Below are the code and all the weights of a small trained network. Each question names an input and a class and asks about switching units off, where a switched-off unit gives its printed mean instead of its output.

import numpy as np


def w(rows, s, z=0):
    codes = np.array(rows[::2]) - 128.0
    scale = np.full(codes.shape[1], s)
    scale[-1] = z or s
    return codes * scale


def norm(h):
    return h / np.sqrt((h * h).mean(-1, keepdims=True) + 1e-5)


def f(y):
    return np.maximum(y, 0)


def log_softmax(a):
    a = a - a.max(-1, keepdims=True)
    return a - np.log(np.exp(a).sum(-1, keepdims=True))


def net(x, mask):
    res = np.array(x, float).reshape(1, 5) / 4 @ E
    u = 0
    for l in range(2):
        y = f(norm(res) @ A[l][:, :-1].T + A[l][:, -1])
        res = res + np.where(mask[u : u + 16], y, B[l][:, -1]) @ B[l][:, :-1]
        u += 16
    return log_softmax(norm(res)[-1] @ U[:, :-1].T + U[:, -1])


A, B = {}, {}
E = w([
[128,126,128,127],'x0',
[123,151,232,189],'x1',
[24,123,138,88],'x2',
[127,113,129,119],'x3',
[154,163,61,254],'x4',
],0.0032)
A[0] = w([
[39,123,114,130,114],'0.n0',
[119,93,99,97,62],'0.n1',
[136,57,123,129,254],'0.n2',
[35,117,171,170,86],'0.n3',
[207,150,156,161,94],'0.n4',
[253,165,133,114,63],'0.n5',
[76,140,228,106,90],'0.n6',
[118,72,130,226,42],'0.n7',
[105,65,163,111,218],'0.n8',
[139,178,115,119,40],'0.n9',
[114,85,61,163,118],'0.n10',
[121,153,186,90,142],'0.n11',
[154,139,74,169,158],'0.n12',
[52,122,172,94,177],'0.n13',
[80,143,89,116,126],'0.n14',
[193,141,101,123,94],'0.n15',
],0.006,0.001)
B[0] = w([
[101,114,81,187,213],'0.n0',
[159,147,102,147,184],'0.n1',
[112,165,171,155,189],'0.n2',
[104,102,108,172,220],'0.n3',
[101,67,105,161,241],'0.n4',
[108,86,130,141,251],'0.n5',
[156,124,173,119,250],'0.n6',
[194,255,103,57,226],'0.n7',
[143,172,122,173,214],'0.n8',
[149,116,117,139,137],'0.n9',
[142,211,149,113,223],'0.n10',
[143,163,116,86,211],'0.n11',
[114,141,136,81,248],'0.n12',
[142,144,135,158,245],'0.n13',
[123,105,121,145,196],'0.n14',
[67,66,157,204,203],'0.n15',
],0.005,0.0024)
A[1] = w([
[99,140,161,45,108],'1.n0',
[197,46,189,58,208],'1.n1',
[145,78,133,158,135],'1.n2',
[99,158,198,171,96],'1.n3',
[139,93,3,52,135],'1.n4',
[201,227,164,194,162],'1.n5',
[242,179,143,190,190],'1.n6',
[68,122,78,103,197],'1.n7',
[54,132,190,53,180],'1.n8',
[116,30,62,159,160],'1.n9',
[106,109,163,193,195],'1.n10',
[39,84,123,150,92],'1.n11',
[106,174,54,154,194],'1.n12',
[120,107,63,124,6],'1.n13',
[46,123,137,99,38],'1.n14',
[131,137,211,11,212],'1.n15',
],0.0052,0.0015)
B[1] = w([
[182,148,105,131,163],'1.n0',
[102,158,56,166,194],'1.n1',
[83,141,120,149,154],'1.n2',
[158,41,147,67,184],'1.n3',
[119,112,254,78,208],'1.n4',
[116,122,117,53,253],'1.n5',
[81,128,144,108,243],'1.n6',
[152,70,147,179,182],'1.n7',
[175,146,55,166,180],'1.n8',
[91,97,158,155,182],'1.n9',
[114,83,88,117,195],'1.n10',
[184,54,108,186,157],'1.n11',
[173,128,159,91,227],'1.n12',
[135,134,196,55,150],'1.n13',
[90,150,131,176,147],'1.n14',
[121,179,85,141,201],'1.n15',
],0.0051,0.0041)
U = w([
[153,254,42,98,253],'0',
[110,96,199,80,147],'1',
[78,39,65,255,1],'2',
],0.0079,0.00071)

Each question gives the input, the list of numbers given to net, and the class t.
The units are the neurons (one row each of A and B). Each row of codes is followed by its name. A weight is (code - 128) times the scale printed after its matrix; where a second scale follows, it is the last column's (A, B and U).
mask holds one flag per neuron, layer by layer. A switched-off neuron (its flag False) gives its mean, the last column of its row in B, instead of its output. The means were averaged over made-up inputs and are rounded, as every weight is.
A unit's drop is (log p(t) with every unit on - log p(t) with that unit switched off) / (log p(t) with every unit on - log p(t) with every unit switched off).
most important unit: the unit with the biggest drop
top k neurons: the k neurons with the biggest drops, biggest first
top k neurons in layer l: the k neurons of layer l with the biggest drops, biggest first
drop of u: that unit's drop, to one decimal
input [4,-1,7,3,-6], class 2: most important unit	0.n7
input [6,1,4,6,1], class 2: top 2 neurons in layer 0	0.n0; 0.n3
input [-1,6,-7,3,-5], class 2: top 4 neurons in layer 1	1.n1; 1.n4; 1.n12; 1.n13
input [-1,3,-1,4,7], class 0: top 2 neurons	0.n7; 1.n4
input [1,4,-8,1,-7], class 2: top 2 neurons in layer 0	0.n7; 0.n5
input [-6,-5,6,-1,-3], class 2: top 3 neurons	0.n7; 1.n7; 1.n11
input [-8,5,-7,3,-5], class 2: top 3 neurons	0.n7; 0.n4; 1.n1
input [7,-7,4,0,5], class 1: top 2 neurons	1.n4; 0.n7
input [-4,0,6,-4,-6], class 0: top 2 neurons in layer 1	1.n15; 1.n0
input [-2,8,-4,-4,3], class 1: top 2 neurons	0.n7; 1.n5
input [-1,-2,7,5,8], class 0: top 2 neurons	0.n10; 0.n7
input [6,7,2,-3,7], class 0: drop of 0.n7	2.5
input [-8,-4,8,3,1], class 2: drop of 1.n11	0.1
input [2,0,3,-6,0], class 2: drop of 0.n0	0.1
input [-4,-5,-3,0,2], class 1: top neuron in layer 0	0.n10
